Below are the code and all the weights of a small trained network. Each question names an input and a class and asks about switching units off, where a switched-off unit gives its printed mean instead of its output.

import numpy as np


def w(rows, s, z=0):
    codes = np.array(rows[::2]) - 128.0
    scale = np.full(codes.shape[1], s)
    scale[-1] = z or s
    return codes * scale


def f(y):
    return y / 2 * (1 + np.tanh(0.7978845608 * (y + 0.044715 * y**3)))


def log_softmax(a):
    a = a - a.max(-1, keepdims=True)
    return a - np.log(np.exp(a).sum(-1, keepdims=True))


def net(x, mask):
    res = np.array(x, float).reshape(1, 7) / 4 @ E
    y = f(res @ A[0][:, :-1].T + A[0][:, -1])
    res = res + np.where(mask, y, B[0][:, -1]) @ B[0][:, :-1]
    return log_softmax(res[-1] @ U[:, :-1].T + U[:, -1])


A, B = {}, {}
E = w([
[75,76,42,158],'x0',
[170,31,230,121],'x1',
[156,164,163,118],'x2',
[145,68,93,132],'x3',
[130,95,127,173],'x4',
[60,169,249,6],'x5',
[2,30,230,121],'x6',
],0.0092)
A[0] = w([
[66,248,176,112,209],'neuron 0',
[83,81,159,127,147],'neuron 1',
[172,129,131,67,120],'neuron 2',
[187,193,142,124,252],'neuron 3',
[108,116,26,156,214],'neuron 4',
[101,219,110,129,230],'neuron 5',
[16,54,188,99,215],'neuron 6',
],0.014,0.0041)
B[0] = w([
[100,166,115,5,234],'neuron 0',
[78,91,183,158,181],'neuron 1',
[145,147,150,139,154],'neuron 2',
[215,135,127,99,205],'neuron 3',
[84,108,31,167,221],'neuron 4',
[121,172,115,143,201],'neuron 5',
[53,79,184,65,251],'neuron 6',
],0.014,0.017)
U = w([
[117,180,87,109,13],'0',
[60,46,143,130,251],'1',
[237,74,104,170,51],'2',
[96,121,2,218,99],'3',
],0.013,0.0021)

Each question gives the input, the list of numbers given to net, and the class t.
The units are the neurons (one row each of A and B). Each row of codes is followed by its name. A weight is (code - 128) times the scale printed after its matrix; where a second scale follows, it is the last column's (A, B and U).
mask holds one flag per neuron, in row order. A switched-off neuron (its flag False) gives its mean, the last column of its row in B, instead of its output. The means were averaged over made-up inputs and are rounded, as every weight is.
A unit's drop is (log p(t) with every unit on - log p(t) with that unit switched off) / (log p(t) with every unit on - log p(t) with every unit switched off).
The circuit of an input: a set's keep is (log p(t) with only the set's units on - log p(t) with every unit switched off) / (log p(t) with every unit on - log p(t) with every unit switched off). Starting from all 7 units, units are removed one at a time, each time the one whose removal leaves the highest keep (on an exact tie, the one counted first), for as long as the keep stays at least 0.8.
circuit, biggest first: the units of the circuit, biggest drop first
top k neurons: the k neurons with the biggest drops, biggest first
drop when u is switched off: that unit's drop, to one decimal
input [-6,4,0,-7,-3,-2,-7], class 2: circuit, biggest first	neuron 3
input [-2,-1,-2,4,5,7,-2], class 0: circuit, biggest first	neuron 1; neuron 0
input [8,1,5,1,-3,3,-2], class 3: circuit, biggest first	neuron 6; neuron 0
input [-2,4,-1,-6,-3,-7,2], class 2: top 3 neurons	neuron 6; neuron 4; neuron 0
input [-7,-5,5,2,-1,-6,-6], class 2: top 2 neurons	neuron 3; neuron 0
input [-1,-6,6,-8,6,6,4], class 0: top 2 neurons	neuron 0; neuron 5
input [2,-7,7,4,6,2,-1], class 3: top 2 neurons	neuron 6; neuron 4
input [5,7,8,8,3,6,-6], class 2: top 2 neurons	neuron 6; neuron 0
input [-2,2,2,-3,-4,-6,3], class 2: top 2 neurons	neuron 6; neuron 4
input [-6,1,-7,6,7,3,-7], class 2: drop when neuron 4 is switched off	0.0
input [0,2,2,5,6,-5,1], class 3: drop when neuron 6 is switched off	0.1
input [-8,1,-1,-7,-5,7,2], class 0: drop when neuron 0 is switched off	2.7
